Below are the code and all the weights of a small trained network. Each question names an input and a class and asks about switching units off, where a switched-off unit gives its printed mean instead of its output.

import numpy as np


def w(rows, s, z=0):
    codes = np.array(rows[::2]) - 128.0
    scale = np.full(codes.shape[1], s)
    scale[-1] = z or s
    return codes * scale


def f(y):
    return np.maximum(y, 0)


def log_softmax(a):
    a = a - a.max(-1, keepdims=True)
    return a - np.log(np.exp(a).sum(-1, keepdims=True))


def net(x, mask):
    res = np.array(x, float).reshape(1, 6) / 4 @ E
    y = f(res @ A[0][:, :-1].T + A[0][:, -1])
    res = res + np.where(mask, y, B[0][:, -1]) @ B[0][:, :-1]
    return log_softmax(res[-1] @ U[:, :-1].T + U[:, -1])


A, B = {}, {}
E = w([
[79,157,44,192,138,238,126],'x0',
[90,85,204,133,208,127,85],'x1',
[135,154,93,34,155,148,99],'x2',
[115,120,127,122,122,129,131],'x3',
[70,129,129,119,85,80,1],'x4',
[38,166,81,134,183,43,164],'x5',
],0.009)
A[0] = w([
[89,148,92,128,62,100,34,166],'neuron 1',
[96,76,206,104,184,125,119,77],'neuron 2',
[199,183,80,117,35,60,146,107],'neuron 3',
[124,120,111,96,133,151,216,223],'neuron 4',
[197,120,126,117,92,165,118,141],'neuron 5',
[144,183,60,4,115,153,116,104],'neuron 6',
[170,114,155,104,100,57,132,235],'neuron 7',
[142,94,164,90,89,70,154,2],'neuron 8',
[133,59,162,115,58,189,107,80],'neuron 9',
[61,146,64,129,142,75,174,71],'neuron 10',
[73,133,71,184,119,211,106,29],'neuron 11',
[97,129,104,132,166,60,138,21],'neuron 12',
[80,100,153,135,194,174,106,115],'neuron 13',
[133,130,132,249,24,82,165,108],'neuron 14',
[67,82,115,112,85,157,148,118],'neuron 15',
],0.014,0.0055)
B[0] = w([
[163,134,117,223,148,138,200,243],'neuron 1',
[74,80,75,121,80,183,128,189],'neuron 2',
[95,108,54,110,77,225,107,226],'neuron 3',
[163,138,128,215,136,136,169,220],'neuron 4',
[73,169,145,168,138,126,100,211],'neuron 5',
[109,43,183,94,146,52,116,219],'neuron 6',
[107,185,142,94,164,91,194,240],'neuron 7',
[206,172,127,63,132,141,138,177],'neuron 8',
[127,141,183,133,128,166,80,212],'neuron 9',
[96,149,178,145,113,172,70,203],'neuron 10',
[161,178,117,5,122,140,166,216],'neuron 11',
[162,132,204,107,132,178,86,171],'neuron 12',
[92,103,111,115,111,80,146,183],'neuron 13',
[99,49,164,99,162,53,113,245],'neuron 14',
[104,151,125,125,133,138,168,152],'neuron 15',
],0.02,0.012)
U = w([
[149,168,128,29,160,148,171,97],'0',
[96,160,204,132,155,194,42,86],'1',
[112,1,156,84,180,78,131,125],'2',
[92,55,66,95,78,198,147,155],'3',
[98,107,140,116,162,149,161,252],'4',
[160,100,132,184,167,168,212,104],'5',
[141,123,96,151,166,109,107,133],'6',
[180,121,57,138,159,51,56,91],'7',
],0.0087,0.011)

Each question gives the input, the list of numbers given to net, and the class t.
The units are the neurons (one row each of A and B). Each row of codes is followed by its name. A weight is (code - 128) times the scale printed after its matrix; where a second scale follows, it is the last column's (A, B and U).
mask holds one flag per neuron, in row order. A switched-off neuron (its flag False) gives its mean, the last column of its row in B, instead of its output. The means were averaged over made-up inputs and are rounded, as every weight is.
A unit's drop is (log p(t) with every unit on - log p(t) with that unit switched off) / (log p(t) with every unit on - log p(t) with every unit switched off).
The circuit of an input: a set's keep is (log p(t) with only the set's units on - log p(t) with every unit switched off) / (log p(t) with every unit on - log p(t) with every unit switched off). Starting from the 12 units with the biggest drops (on a tie, the unit counted first), units are removed one at a time, each time the one whose removal leaves the highest keep (on an exact tie, the one counted first), for as long as the keep stays at least 0.8.
circuit, biggest first: the units of the circuit, biggest drop first
unit that matters most: the unit with the biggest drop
k most important neurons: the k neurons with the biggest drops, biggest first
drop when u is switched off: that unit's drop, to one decimal
input [3,-2,-3,4,-2,4], class 1: 4 most important neurons -> [neuron 10; neuron 1; neuron 6; neuron 7]
input [-5,8,7,-8,8,2], class 3: 2 most important neurons -> [neuron 2; neuron 14]
input [0,1,6,-7,8,7], class 5: 2 most important neurons -> [neuron 1; neuron 14]
input [5,7,4,-6,-6,-6], class 3: 3 most important neurons -> [neuron 13; neuron 7; neuron 1]
input [-3,-3,6,8,-5,-8], class 1: unit that matters most -> neuron 5
input [-8,-4,2,-8,5,-8], class 0: 2 most important neurons -> [neuron 7; neuron 8]
input [-2,-5,5,4,4,3], class 2: 3 most important neurons -> [neuron 6; neuron 2; neuron 4]
input [7,8,8,1,-4,0], class 2: 3 most important neurons -> [neuron 3; neuron 13; neuron 6]
input [2,4,-6,6,7,3], class 5: 3 most important neurons -> [neuron 1; neuron 6; neuron 3]
input [-1,-8,1,-2,-2,7], class 3: 3 most important neurons -> [neuron 3; neuron 9; neuron 5]
input [-8,1,2,8,-5,4], class 0: 3 most important neurons -> [neuron 8; neuron 1; neuron 7]
input [-6,7,6,-7,-7,-3], class 3: 2 most important neurons -> [neuron 2; neuron 1]
input [-8,7,7,-7,-6,-1], class 0: 3 most important neurons -> [neuron 7; neuron 8; neuron 14]
input [1,6,-4,-3,-2,3], class 3: circuit, biggest first -> [neuron 2; neuron 7]
input [-5,-6,-1,3,0,-8], class 1: circuit, biggest first -> [neuron 9]
input [-1,-1,7,-7,-7,0], class 2: 2 most important neurons -> [neuron 6; neuron 1]
input [-5,5,5,-7,6,5], class 4: circuit, biggest first -> [neuron 14; neuron 2; neuron 3]
input [-3,-2,8,6,-3,4], class 2: drop when neuron 6 is switched off -> 2.4
input [-7,-8,1,2,3,-2], class 3: drop when neuron 10 is switched off -> -0.1
input [-1,3,-8,-3,1,6], class 2: unit that matters most -> neuron 14
input [5,-6,6,-1,-6,5], class 2: drop when neuron 1 is switched off -> 0.7
